Here is a tiny trained network, its code and every weight. The questions are about switching its units off for an input and a class, where a switched-off unit gives its printed mean instead of its output.

import numpy as np


def w(rows, s, z=0):
    codes = np.array(rows[::2]) - 128.0
    scale = np.full(codes.shape[1], s)
    scale[-1] = z or s
    return codes * scale


def norm(h):
    return h / np.sqrt((h * h).mean(-1, keepdims=True) + 1e-5)


def f(y):
    return y / 2 * (1 + np.tanh(0.7978845608 * (y + 0.044715 * y**3)))


def log_softmax(a):
    a = a - a.max(-1, keepdims=True)
    return a - np.log(np.exp(a).sum(-1, keepdims=True))


def net(x, mask):
    res = np.array(x, float).reshape(1, 7) / 4 @ E
    u = 0
    for l in range(4):
        y = f(norm(res) @ A[l][:, :-1].T + A[l][:, -1])
        res = res + np.where(mask[u : u + 3], y, B[l][:, -1]) @ B[l][:, :-1]
        u += 3
    return log_softmax(norm(res)[-1] @ U[:, :-1].T + U[:, -1])


A, B = {}, {}
E = w([
[76,239,132,192,170,106],'x0',
[183,157,79,97,249,186],'x1',
[122,44,221,122,134,181],'x2',
[92,79,233,172,192,124],'x3',
[202,143,135,72,91,182],'x4',
[147,137,212,114,119,70],'x5',
[50,29,119,131,140,49],'x6',
],0.011)
A[0] = w([
[34,3,140,111,3,165,2],'L0N0',
[123,231,126,217,82,254,89],'L0N1',
[190,198,109,147,36,21,4],'L0N2',
],0.0076,0.0056)
B[0] = w([
[113,42,163,98,68,163,254],'L0N0',
[125,187,163,105,142,95,219],'L0N1',
[155,166,168,154,6,92,176],'L0N2',
],0.017,0.0031)
A[1] = w([
[250,126,161,126,169,150,161],'L1N0',
[170,131,90,158,77,102,31],'L1N1',
[133,182,149,128,124,152,1],'L1N2',
],0.016,0.0057)
B[1] = w([
[64,123,208,27,175,219,253],'L1N0',
[201,247,117,25,1,26,152],'L1N1',
[184,215,60,129,212,41,144],'L1N2',
],0.0085,0.0062)
A[2] = w([
[169,191,179,123,150,162,139],'L2N0',
[96,191,4,60,146,178,57],'L2N1',
[142,170,104,198,44,109,2],'L2N2',
],0.011,0.0059)
B[2] = w([
[78,144,106,73,141,140,255],'L2N0',
[217,98,44,247,104,127,235],'L2N1',
[153,154,193,54,133,14,170],'L2N2',
],0.016,0.0036)
A[3] = w([
[169,5,127,106,93,82,2],'L3N0',
[32,117,130,179,165,75,107],'L3N1',
[188,198,116,147,159,117,26],'L3N2',
],0.016,0.0043)
B[3] = w([
[55,165,143,180,71,189,254],'L3N0',
[221,124,183,201,180,34,246],'L3N1',
[60,164,2,127,142,169,190],'L3N2',
],0.014,0.0063)
U = w([
[198,127,31,152,125,148,160],'0',
[63,52,199,158,32,203,254],'1',
[126,82,195,4,215,228,142],'2',
[185,224,141,53,29,33,70],'3',
[102,232,71,72,188,164,90],'4',
[190,96,206,212,194,33,134],'5',
],0.018,0.0053)

Each question gives the input, the list of numbers given to net, and the class t.
The units are the neurons (one row each of A and B). Each row of codes is followed by its name. A weight is (code - 128) times the scale printed after its matrix; where a second scale follows, it is the last column's (A, B and U).
mask holds one flag per neuron, layer by layer. A switched-off neuron (its flag False) gives its mean, the last column of its row in B, instead of its output. The means were averaged over made-up inputs and are rounded, as every weight is.
A unit's drop is (log p(t) with every unit on - log p(t) with that unit switched off) / (log p(t) with every unit on - log p(t) with every unit switched off).
The circuit of an input: a set's keep is (log p(t) with only the set's units on - log p(t) with every unit switched off) / (log p(t) with every unit on - log p(t) with every unit switched off). Starting from all 12 units, units are removed one at a time, each time the one whose removal leaves the highest keep (on an exact tie, the one counted first), for as long as the keep stays at least 0.8.
units of the circuit, in order: the units of the circuit, biggest drop first
top k neurons: the k neurons with the biggest drops, biggest first
drop when u is switched off: that unit's drop, to one decimal
input [1,0,7,7,-7,7,-7], class 2: top 2 neurons -> L1N0, L2N1
input [-4,5,0,-7,-6,8,-8], class 4: units of the circuit, in order -> L0N0, L2N1, L3N2, L1N0
input [4,3,2,-2,5,7,-6], class 4: units of the circuit, in order -> L3N2
input [8,-5,0,-4,7,-1,-8], class 4: top 3 neurons -> L3N2, L0N1, L1N2
input [3,-3,0,-4,-1,-7,3], class 0: top 3 neurons -> L2N1, L0N2, L3N1
input [1,-7,8,-1,8,8,-6], class 2: top 2 neurons -> L3N0, L1N0
input [-3,2,-2,5,-3,-8,0], class 5: top 2 neurons -> L1N1, L3N2
input [2,-1,-4,5,6,-8,6], class 5: top 2 neurons -> L3N1, L1N1
input [7,-1,0,4,3,8,-2], class 4: top 2 neurons -> L0N0, L1N2
input [-5,8,-2,4,-1,-7,5], class 0: top 2 neurons -> L2N1, L0N0
input [-5,0,3,-7,-6,5,-3], class 1: top 2 neurons -> L3N0, L3N1
input [-8,-4,-6,7,7,1,-3], class 2: top 3 neurons -> L1N0, L2N1, L0N2
input [1,7,-7,-7,-2,-8,2], class 0: drop when L2N1 is switched off -> 0.7
input [0,8,5,-5,-7,2,-2], class 2: units of the circuit, in order -> L1N0
input [-1,4,1,-4,-1,7,2], class 2: drop when L0N2 is switched off -> 0.0
input [-6,5,3,-3,-8,2,5], class 1: drop when L3N0 is switched off -> 3.2
